[[ 55  16 -52 -18 -36]
 [-40 -41  44 -32  39]] ==> 39

[[-34   9 -34  -7  40]
 [ 11  31 -17  43  12]] ==> 12

[[ 29  44 -27  28 -35 -32  35]
 [-38 -27  37 -25  28  39 -26]] ==> -26

[[  4  19  51 -22]
 [  2   8  21  55]] ==> 55

[[-15  19 -23 -27 -12 -28  24]
 [  6  40 -31 -17 -17   1 -44]] ==> -44

[[-12 -33  26 -31  27]
 [ 46  52 -31  39 -21]] ==> -21

[[39 55 43  0 28 19 -5]
 [ 0 28 46  0 25 21 23]] ==> 23

[[-26   7  19   7]
 [  2   0 -54  10]] ==> 10
---
[[18.641, -12.745, -15.184, -7.986, 22.365, 15.926, 16.507],
 [-9.123, 16.154, 6.916, 15.445, 5.507, 12.286, -8.508],
 [18.570, -12.661, -15.083, -7.899, 22.310, 15.915, 16.438]] => 16.154

[[1.0, -2.3, -2.0, -1.1, 1.1],
 [0.4, -1.0, -1.3, 0.8, -1.9],
 [-1.9, 1.3, 1.0, 0.2, -2.0]] => -1.0

[[-0.14, 0.18, -0.19, 0.07, -0.04],
 [-0.05, -0.06, -0.04, -0.08, 0.05],
 [-0.07, 0.09, 0.05, 0.11, -0.03]] => -0.06

[[-0.357, 1.900, -1.385, -1.640, -0.883],
 [1.028, -1.278, 2.045, 2.296, 1.545],
 [-0.356, 1.897, -1.379, -1.635, -0.881]] => -1.278

[[0.117, 0.070, -0.213, -0.188],
 [-0.192, 0.066, 0.211, 0.161],
 [-0.049, 0.061, 0.217, 0.163]] => 0.066

[[-0.7, 0.8, -0.3, -0.3],
 [1.5, -1.2, -0.2, 0.5],
 [-1.1, -0.7, -0.1, 0.6]] => -1.2
---
[[-8, 1, 27, -2, 7, -20, -9], [-7, 26, 3, -11, -3, 16, 13], [44, -5, -21, 4, -11, -14, 34]] ⇒ 1
[[-11, -9, -24, -3, 31], [0, 19, -30, -26, -26], [-25, -7, 42, -25, 37]] ⇒ -9
[[-39, -38, -21, 38, -24, 26, 24], [5, -4, -23, 19, 13, 27, 12], [5, -17, 2, -11, 17, -45, -20]] ⇒ -38
[[-21, 8, -17, 3], [-17, 11, -18, 47], [-21, 6, -38, -7]] ⇒ 8
[[14, 20, -12, 20, 21], [-47, -5, -12, 20, 21], [-17, 14, -12, 23, 21]] ⇒ 20
[[-39, -6, 48, -21, 29, -3], [-45, -9, -32, -17, 18, -12], [-14, 44, 10, -2, -6, -21]] ⇒ -6
[[45, -36, 4, -45], [-29, -44, -51, -11], [-26, -42, -49, -5]] ⇒ -36
[[-32, 28, -34, 26, 43], [-37, 35, -12, -39, 41], [-2, 31, -38, -45, -44]] ⇒ 28
[[25, 12, -6, -2], [-22, 41, -29, 19], [23, 54, -14, 2]] ⇒ 12
---
array([ 38, -43, -10, -45]) Out: -43

array([[  3,  -6,  -5,   8,   4,   4,  -3],
       [ 14,   9,  -3, -21,   6,  -9, -43],
       [ -8,  -9,  -3,  -8,   3,   0,  27]]) Out: -6

array([[ 14,  29, -49, -20],
       [  0, -32,  51,  10]]) Out: 29

array([38, 17, 33, 24, 45]) Out: 17

array([[-38, -42,  22, -30,   7, -24,  -3],
       [-22, -33, -27, -32, -10,  26,  33],
       [-18, -20,  -6,  -8,  -8,  23,  10]]) Out: -42

array([[ 28, -22,  -5,  34, -37,  13],
       [ -5, -38, -50,  -4,  18,  25]]) Out: -22

array([[ 16,  25, -27,  -6],
       [ 44,  23,   0,   4],
       [ 17, -16, -10, -37]]) Out: 25

array([-32, -21, -16,  43,  19, -12, -18]) Out: -21

array([  9, -10,  22,  47,  -5,  23, -35]) Out: -10

array([[ 37,   5,  40,  -5,   1,   2,  -1],
       [  9,  38,   0, -27,  26,  -6,  20],
       [ 30, -18,  34,  15, -13,   4, -10]]) Out: 5
---
[[-785 -562 -139 -586 -534  -56 -234]
 [ 274  183 -712  143 -404  682  173]
 [ 589  417 -305  272  381 -484   27]] → -562

[[914 901 806 423 165 590 939]
 [931 817 830 514 170 658 915]
 [959 712 839 529 150 661 878]] → 901

[[5541 2841 4752 4289 8036]
 [6285 6852 2901 5916 3591]
 [5175 3200 4600 4382 8157]] → 2841

[[36 79 34 78]
 [16 75 35 74]
 [15 84 67 75]] → 79

[[78 71 22 59 44]
 [93 77 24 68 46]
 [78 76 34 63 48]] → 71

[[5 7 5 0]
 [4 3 4 2]
 [4 5 6 5]] → 7

[[ 24 145 164 114  46]
 [163  87 170 232 176]
 [172 154  88  74 144]] → 145

[[925 803  38 881]
 [  4 428 218 916]
 [ 49 392 892 911]] → 803

[[-284  182  189    7 -929]
 [ 600 -412  108  358  735]
 [  24  209 -206  -45 -569]] → 182

[[64 60 83 38 64 35]
 [39 21 66 30 43  4]
 [58 39 38 83 58 46]] → 60
